Below is a small trained network, with its code and all its weights. Each question gives an input and a target symbol and asks what happens when units are switched off, that is, made to give their printed mean instead of their output.

import numpy as np


def w(rows, s, z=0):
    codes = np.array(rows[::2]) - 128.0
    scale = np.full(codes.shape[1], s)
    scale[-1] = z or s
    return codes * scale


def f(y):
    return y / 2 * (1 + np.tanh(0.7978845608 * (y + 0.044715 * y**3)))


def softmax(a):
    e = np.exp(a - a.max(-1, keepdims=True))
    return e / e.sum(-1, keepdims=True)


def log_softmax(a):
    a = a - a.max(-1, keepdims=True)
    return a - np.log(np.exp(a).sum(-1, keepdims=True))


def net(x, mask):
    ids = ['ΦΩαβγδεζηθλμξπσψ'.index(c) for c in x.split()]
    T = len(ids)
    res = E[ids] + P[:T]
    u = 0
    for l in range(3):
        q, k, v = (res @ M[l].T for M in (Q, K, V))
        z = softmax(np.where(np.tri(T) > 0, q @ k.T / 2**0.5, -1e9)) @ v
        res = res + np.where(mask[u], z, O[l][:, -1]) @ O[l][:, :-1]
        u += 1
        y = f(res @ A[l][:, :-1].T + A[l][:, -1])
        res = res + np.where(mask[u : u + 16], y, B[l][:, -1]) @ B[l][:, :-1]
        u += 16
    return log_softmax(res[-1] @ U[:, :-1].T + U[:, -1])


Q, K, V, O, A, B = {}, {}, {}, {}, {}, {}
E = w([
[102,159,174,154,108],'Φ',
[135,110,125,139,141],'Ω',
[86,45,90,82,236],'α',
[112,180,125,191,107],'β',
[123,117,146,123,108],'γ',
[151,204,163,131,69],'δ',
[155,143,152,97,122],'ε',
[170,222,178,88,78],'ζ',
[183,187,187,46,119],'η',
[191,107,120,5,100],'θ',
[140,161,108,156,86],'λ',
[84,136,109,201,117],'μ',
[194,157,94,73,242],'ξ',
[90,95,109,172,140],'π',
[134,144,183,128,84],'σ',
[126,113,194,104,154],'ψ',
],0.011)
P = w([
[188,136,50,211,53],'0',
[42,254,183,77,148],'1',
[188,54,215,170,179],'2',
[47,193,111,52,82],'3',
[178,77,166,175,197],'4',
[53,195,100,49,77],'5',
[187,102,161,141,220],'6',
[59,200,87,50,76],'7',
[172,110,145,167,203],'8',
[53,198,93,64,61],'9',
[150,111,155,176,229],'10',
[46,225,68,98,62],'11',
[165,129,146,160,224],'12',
],0.0087)
Q[0] = w([
[88,48,76,187,175],'L0H1',
[56,157,254,91,128],'L0H1',
],0.0057)
K[0] = w([
[102,32,59,146,133],'L0H1',
[143,254,99,139,62],'L0H1',
],0.0055)
V[0] = w([
[124,145,163,115,214],'L0H1',
[244,79,69,119,3],'L0H1',
],0.0076)
O[0] = w([
[85,118,253,120,93,209],'L0H1',
[216,204,13,147,160,1],'L0H1',
],0.0064,0.0018)
A[0] = w([
[87,106,154,160,131,249],'L0N1',
[24,110,193,88,116,105],'L0N2',
[119,199,122,135,64,181],'L0N3',
[162,88,121,175,137,92],'L0N4',
[42,121,138,177,159,226],'L0N5',
[137,108,79,133,171,67],'L0N6',
[146,149,128,192,185,83],'L0N7',
[152,143,143,138,179,12],'L0N8',
[136,162,182,105,78,206],'L0N9',
[147,138,63,159,126,103],'L0N10',
[190,73,175,113,132,250],'L0N11',
[86,165,136,92,10,23],'L0N12',
[131,87,93,123,181,76],'L0N13',
[111,172,172,111,75,3],'L0N14',
[135,187,85,125,2,202],'L0N15',
[154,146,123,134,187,12],'L0N16',
],0.01,0.0036)
B[0] = w([
[207,132,119,75,229,216],'L0N1',
[176,253,104,113,122,255],'L0N2',
[129,125,217,54,220,178],'L0N3',
[216,90,101,187,71,132],'L0N4',
[174,108,129,38,182,240],'L0N5',
[138,122,90,171,33,131],'L0N6',
[141,108,171,207,85,134],'L0N7',
[22,73,147,221,31,116],'L0N8',
[137,35,118,147,192,184],'L0N9',
[136,196,125,155,102,129],'L0N10',
[185,77,116,158,249,218],'L0N11',
[70,40,7,106,111,175],'L0N12',
[58,34,61,136,70,153],'L0N13',
[68,93,41,215,117,134],'L0N14',
[177,199,196,76,218,207],'L0N15',
[15,102,194,202,40,116],'L0N16',
],0.0054,0.0056)
Q[1] = w([
[89,70,138,93,85],'L1H1',
[213,193,254,141,85],'L1H1',
],0.0066)
K[1] = w([
[206,204,80,168,76],'L1H1',
[254,129,194,91,192],'L1H1',
],0.0058)
V[1] = w([
[114,101,187,216,129],'L1H1',
[104,163,254,103,178],'L1H1',
],0.0068)
O[1] = w([
[212,27,121,195,2,2],'L1H1',
[193,55,251,25,153,216],'L1H1',
],0.0054,0.0052)
A[1] = w([
[144,35,110,118,103,24],'L1N1',
[60,148,140,74,255,231],'L1N2',
[48,40,119,133,113,213],'L1N3',
[146,182,116,133,124,3],'L1N4',
[105,190,230,115,83,54],'L1N5',
[123,173,135,172,76,138],'L1N6',
[124,198,59,205,127,60],'L1N7',
[209,48,243,192,123,175],'L1N8',
[113,166,141,86,165,172],'L1N9',
[167,123,217,40,191,211],'L1N10',
[76,175,76,47,165,164],'L1N11',
[132,93,110,40,101,111],'L1N12',
[105,124,49,201,30,40],'L1N13',
[69,67,146,155,141,107],'L1N14',
[114,138,149,79,116,45],'L1N15',
[102,101,50,104,96,119],'L1N16',
],0.0083,0.0041)
B[1] = w([
[22,194,254,181,194,127],'L1N1',
[174,113,96,152,74,251],'L1N2',
[162,240,132,139,168,129],'L1N3',
[134,174,184,81,148,126],'L1N4',
[104,100,47,101,59,129],'L1N5',
[88,135,95,90,184,126],'L1N6',
[89,193,129,109,204,133],'L1N7',
[46,191,124,150,168,161],'L1N8',
[155,133,111,115,91,180],'L1N9',
[92,135,57,192,104,247],'L1N10',
[179,117,177,153,57,191],'L1N11',
[119,179,152,219,154,148],'L1N12',
[7,95,137,193,117,131],'L1N13',
[103,217,124,53,172,128],'L1N14',
[36,147,179,168,162,136],'L1N15',
[80,144,149,182,120,127],'L1N16',
],0.0074,0.025)
Q[2] = w([
[45,172,5,63,57],'L2H1',
[185,156,130,62,1],'L2H1',
],0.008)
K[2] = w([
[43,210,48,113,105],'L2H1',
[64,254,38,53,100],'L2H1',
],0.007)
V[2] = w([
[39,70,108,201,122],'L2H1',
[169,89,95,138,3],'L2H1',
],0.0074)
O[2] = w([
[254,187,155,54,105,139],'L2H1',
[222,59,155,221,164,1],'L2H1',
],0.0082,0.0078)
A[2] = w([
[224,36,111,117,67,3],'L2N1',
[143,136,145,254,188,89],'L2N2',
[85,93,103,41,90,60],'L2N3',
[153,79,92,154,68,135],'L2N4',
[43,164,72,185,106,184],'L2N5',
[140,75,106,105,131,53],'L2N6',
[204,18,122,117,125,142],'L2N7',
[75,70,173,107,151,97],'L2N8',
[96,34,217,193,125,193],'L2N9',
[55,135,47,163,111,159],'L2N10',
[219,187,117,132,123,108],'L2N11',
[71,102,85,164,175,88],'L2N12',
[82,81,141,249,77,113],'L2N13',
[97,128,132,189,104,220],'L2N14',
[11,80,188,197,133,80],'L2N15',
[48,146,148,58,139,140],'L2N16',
],0.0079,0.0058)
B[2] = w([
[61,23,177,108,2,158],'L2N1',
[46,244,68,91,87,170],'L2N2',
[38,144,87,223,95,151],'L2N3',
[143,31,222,123,145,175],'L2N4',
[161,82,214,143,142,250],'L2N5',
[96,60,143,65,59,120],'L2N6',
[119,27,40,111,14,150],'L2N7',
[105,51,161,20,60,126],'L2N8',
[200,236,54,184,101,146],'L2N9',
[171,74,228,139,157,237],'L2N10',
[72,105,132,54,185,199],'L2N11',
[107,155,78,77,91,168],'L2N12',
[134,144,134,34,178,196],'L2N13',
[168,140,129,97,189,188],'L2N14',
[130,193,20,47,142,169],'L2N15',
[151,103,54,208,83,160],'L2N16',
],0.007,0.015)
U = w([
[198,245,136,134,218,254],'Φ',
[224,160,30,138,177,193],'Ω',
[219,100,68,141,124,164],'α',
[174,62,87,144,75,111],'β',
[50,204,36,107,94,48],'γ',
[91,92,219,129,114,162],'δ',
[230,97,229,147,116,119],'ε',
[137,92,193,99,152,115],'ζ',
[2,115,107,111,116,91],'η',
[98,156,135,153,70,141],'θ',
[92,105,174,120,115,128],'λ',
[185,106,190,112,152,105],'μ',
[62,111,90,31,205,24],'ξ',
[107,139,189,185,41,156],'π',
[100,153,116,112,107,97],'σ',
[178,146,187,66,97,91],'ψ',
],0.0067)

Each question gives the input, a string of symbols that net reads in full, and the target symbol t.
The units are the heads (2 rows each of Q, K, V and O) and the neurons (one row each of A and B). Each row of codes is followed by its name. A weight is (code - 128) times the scale printed after its matrix; where a second scale follows, it is the last column's (O, A, B and U).
mask holds one flag per unit, layer by layer, with each layer's heads first. A switched-off unit (its flag False) gives its mean, the last column of its rows in O or B, instead of its output. The means were averaged over made-up inputs and are rounded, as every weight is.
A unit's drop is (log p(t) with every unit on - log p(t) with that unit switched off) / (log p(t) with every unit on - log p(t) with every unit switched off).
The circuit of an input: a set's keep is (log p(t) with only the set's units on - log p(t) with every unit switched off) / (log p(t) with every unit on - log p(t) with every unit switched off). Starting from the 12 units with the biggest drops (on a tie, the unit counted first), units are removed one at a time, each time the one whose removal leaves the highest keep (on an exact tie, the one counted first), for as long as the keep stays at least 0.8.
circuit, biggest first: the units of the circuit, biggest drop first
unit that matters most: the unit with the biggest drop
k most important neurons: the k neurons with the biggest drops, biggest first
top k neurons in layer l: the k neurons of layer l with the biggest drops, biggest first
input α π η α π π ζ ξ α π Ω, target Φ: top 2 neurons in layer 1 => (L1N8; L1N11)
input π λ α γ θ, target Φ: top 2 neurons in layer 0 => (L0N2; L0N11)
input θ π Φ δ λ α θ θ α γ σ, target Φ: top 3 neurons in layer 1 => (L1N8; L1N2; L1N11)
input μ α θ θ λ, target Φ: unit that matters most => L1N2
input π λ θ μ α η α α, target γ: top 2 neurons in layer 2 => (L2N10; L2N5)
input Ω ε θ α β λ α α δ, target Φ: circuit, biggest first => (L2N1; L2N7)
input μ α δ, target Φ: circuit, biggest first => (L1N8; L2N1; L2N7)
input θ μ π α θ θ π Ω θ, target β: circuit, biggest first => (L2H1; L2N7)
input μ γ θ α α α α δ, target π: 3 most important neurons => (L0N15; L1N7; L1N10)
input μ ξ α θ, target π: 2 most important neurons => (L0N15; L1N7)
input θ ψ λ μ π γ α θ π α η γ, target ξ: 4 most important neurons => (L0N15; L2N15; L2N13; L1N10)
input δ ε Φ α α ξ ε π γ, target Φ: 2 most important neurons => (L1N8; L0N12)
input δ α π α μ η β α ξ θ, target Φ: 2 most important neurons => (L0N3; L0N15)
input θ π α, target Φ: most important neuron => (L0N15)
input α α μ, target Φ: top 2 neurons in layer 1 => (L1N8; L1N10)
input θ α π π, target ξ: 4 most important neurons => (L0N15; L2N15; L2N13; L1N10)
input λ π λ μ Φ Ω, target η: top 2 neurons in layer 2 => (L2N3; L2N15)
input Φ π μ σ, target ε: 4 most important neurons => (L1N11; L0N3; L0N2; L1N2)
input η α α ψ ξ η δ α θ β α, target β: top 4 neurons in layer 0 => (L0N2; L0N1; L0N5; L0N9)
input θ σ ζ θ π, target Φ: 3 most important neurons => (L1N2; L1N8; L0N2)
input μ γ α π α, target Ω: unit that matters most => L0H1
input θ α α λ θ π ξ π α α, target ξ: top 3 neurons in layer 1 => (L1N10; L1N7; L1N4)
input π Ω ψ θ ε λ α, target Φ: top 3 neurons in layer 1 => (L1N3; L1N1; L1N14)
input θ λ μ ψ Φ λ, target ξ: 2 most important neurons => (L0N15; L2N15)
input μ δ π α α α θ θ β Φ, target π: top 3 neurons in layer 1 => (L1N7; L1N10; L1N2)
input λ α θ β γ π β α α θ, target η: top 3 neurons in layer 1 => (L1N7; L1N2; L1N10)
input σ α γ μ α θ α θ α Ω α β α, target β: unit that matters most => L0H1
input λ λ α θ ε α ξ π, target η: top 4 neurons in layer 1 => (L1N7; L1N2; L1N10; L1N4)
input α γ θ α θ γ σ α η π ψ, target Φ: 3 most important neurons => (L1N8; L2N1; L2N7)
